Here is a tiny trained network, its code and every weight. The questions are about switching its units off for an input and a class, where a switched-off unit gives its printed mean instead of its output.

import numpy as np


def w(rows, s, z=0):
    codes = np.array(rows[::2]) - 128.0
    scale = np.full(codes.shape[1], s)
    scale[-1] = z or s
    return codes * scale


def f(y):
    return y / 2 * (1 + np.tanh(0.7978845608 * (y + 0.044715 * y**3)))


def log_softmax(a):
    a = a - a.max(-1, keepdims=True)
    return a - np.log(np.exp(a).sum(-1, keepdims=True))


def net(x, mask):
    res = np.array(x, float).reshape(1, 6) / 4 @ E
    y = f(res @ A[0][:, :-1].T + A[0][:, -1])
    res = res + np.where(mask, y, B[0][:, -1]) @ B[0][:, :-1]
    return log_softmax(res[-1] @ U[:, :-1].T + U[:, -1])


A, B = {}, {}
E = w([
[97,124,1,80,136,238,161],'x0',
[66,45,139,138,32,195,93],'x1',
[80,89,82,24,162,68,62],'x2',
[233,48,110,107,142,152,115],'x3',
[222,208,187,33,38,143,98],'x4',
[136,111,230,74,203,161,224],'x5',
],0.0072)
A[0] = w([
[150,156,56,150,155,52,94,203],'neuron 0',
[173,153,152,215,19,164,124,222],'neuron 1',
[112,80,89,150,206,163,197,159],'neuron 2',
[37,97,139,155,151,22,72,219],'neuron 3',
[30,183,59,100,170,185,180,193],'neuron 4',
[173,78,254,146,161,85,174,208],'neuron 5',
[146,110,85,178,148,4,60,188],'neuron 6',
[34,60,119,159,169,158,179,254],'neuron 7',
[171,102,126,83,24,221,81,246],'neuron 8',
[201,170,206,90,116,66,127,180],'neuron 9',
[172,184,242,76,168,102,138,183],'neuron 10',
[126,88,84,12,83,159,57,183],'neuron 11',
[152,114,55,149,213,198,221,203],'neuron 12',
[201,165,198,99,150,78,134,156],'neuron 13',
[166,166,219,103,169,85,145,217],'neuron 14',
[189,105,146,118,221,147,247,173],'neuron 15',
],0.0073,0.0034)
B[0] = w([
[142,180,69,94,215,107,129,190],'neuron 0',
[112,192,106,207,74,152,177,236],'neuron 1',
[129,80,153,103,208,173,124,194],'neuron 2',
[60,100,147,144,140,41,74,235],'neuron 3',
[56,161,122,46,134,170,136,215],'neuron 4',
[185,87,191,172,128,98,133,247],'neuron 5',
[152,169,66,167,207,53,77,219],'neuron 6',
[45,94,171,148,146,160,92,237],'neuron 7',
[194,118,77,155,2,165,101,254],'neuron 8',
[186,163,149,96,100,90,184,234],'neuron 9',
[175,137,185,74,77,84,208,240],'neuron 10',
[176,81,64,53,86,134,69,224],'neuron 11',
[127,147,125,105,208,218,143,224],'neuron 12',
[208,153,171,62,99,83,191,216],'neuron 13',
[187,115,193,78,121,61,190,227],'neuron 14',
[169,123,173,126,188,168,148,225],'neuron 15',
],0.0096,0.0075)
U = w([
[191,61,27,52,41,176,50,146],'0',
[185,64,216,144,179,180,164,26],'1',
[206,178,202,42,78,34,244,115],'2',
[2,147,178,53,90,89,101,252],'3',
[135,218,18,122,207,6,80,151],'4',
[65,32,154,203,145,63,80,30],'5',
[115,247,106,254,46,197,199,218],'6',
[76,154,88,43,187,252,157,30],'7',
],0.0075,0.0015)

Each question gives the input, the list of numbers given to net, and the class t.
The units are the neurons (one row each of A and B). Each row of codes is followed by its name. A weight is (code - 128) times the scale printed after its matrix; where a second scale follows, it is the last column's (A, B and U).
mask holds one flag per neuron, in row order. A switched-off neuron (its flag False) gives its mean, the last column of its row in B, instead of its output. The means were averaged over made-up inputs and are rounded, as every weight is.
A unit's drop is (log p(t) with every unit on - log p(t) with that unit switched off) / (log p(t) with every unit on - log p(t) with every unit switched off).
The circuit of an input: a set's keep is (log p(t) with only the set's units on - log p(t) with every unit switched off) / (log p(t) with every unit on - log p(t) with every unit switched off). Starting from the 12 units with the biggest drops (on a tie, the unit counted first), units are removed one at a time, each time the one whose removal leaves the highest keep (on an exact tie, the one counted first), for as long as the keep stays at least 0.8.
circuit, biggest first: the units of the circuit, biggest drop first
k most important neurons: the k neurons with the biggest drops, biggest first
drop when u is switched off: that unit's drop, to one decimal
input [5,0,-4,-3,-1,-4], class 7: circuit, biggest first => (neuron 4; neuron 5)
input [5,2,-1,-6,-6,-7], class 7: circuit, biggest first => (neuron 4)
input [5,0,5,4,-5,-4], class 7: circuit, biggest first => (neuron 12; neuron 4)
input [5,-2,-3,4,3,5], class 1: circuit, biggest first => (neuron 12; neuron 15)
input [-8,5,3,0,0,-2], class 5: circuit, biggest first => (neuron 3; neuron 10)
input [3,-8,-8,1,2,-4], class 6: circuit, biggest first => (neuron 1; neuron 10)
input [3,1,-7,7,4,2], class 6: circuit, biggest first => (neuron 1; neuron 8)
input [2,2,2,-1,-8,8], class 7: circuit, biggest first => (neuron 4; neuron 12)
input [-3,-2,-1,-1,-7,-3], class 4: 2 most important neurons => (neuron 6; neuron 0)
input [-7,-3,-4,-5,-8,4], class 5: 2 most important neurons => (neuron 3; neuron 7)
input [-5,-5,6,-5,4,-5], class 4: 4 most important neurons => (neuron 6; neuron 0; neuron 3; neuron 5)
input [-7,7,4,8,6,-3], class 0: 2 most important neurons => (neuron 8; neuron 11)
input [6,4,-7,4,-4,-8], class 6: drop when neuron 1 is switched off => 1.2
input [0,-1,-5,5,-4,2], class 1: drop when neuron 6 is switched off => 0.0
input [7,5,-3,-5,2,2], class 7: circuit, biggest first => (neuron 4)
input [7,-3,3,1,4,-1], class 0: drop when neuron 11 is switched off => 0.2
input [-2,-4,-5,-5,-4,-3], class 4: drop when neuron 0 is switched off => 0.1
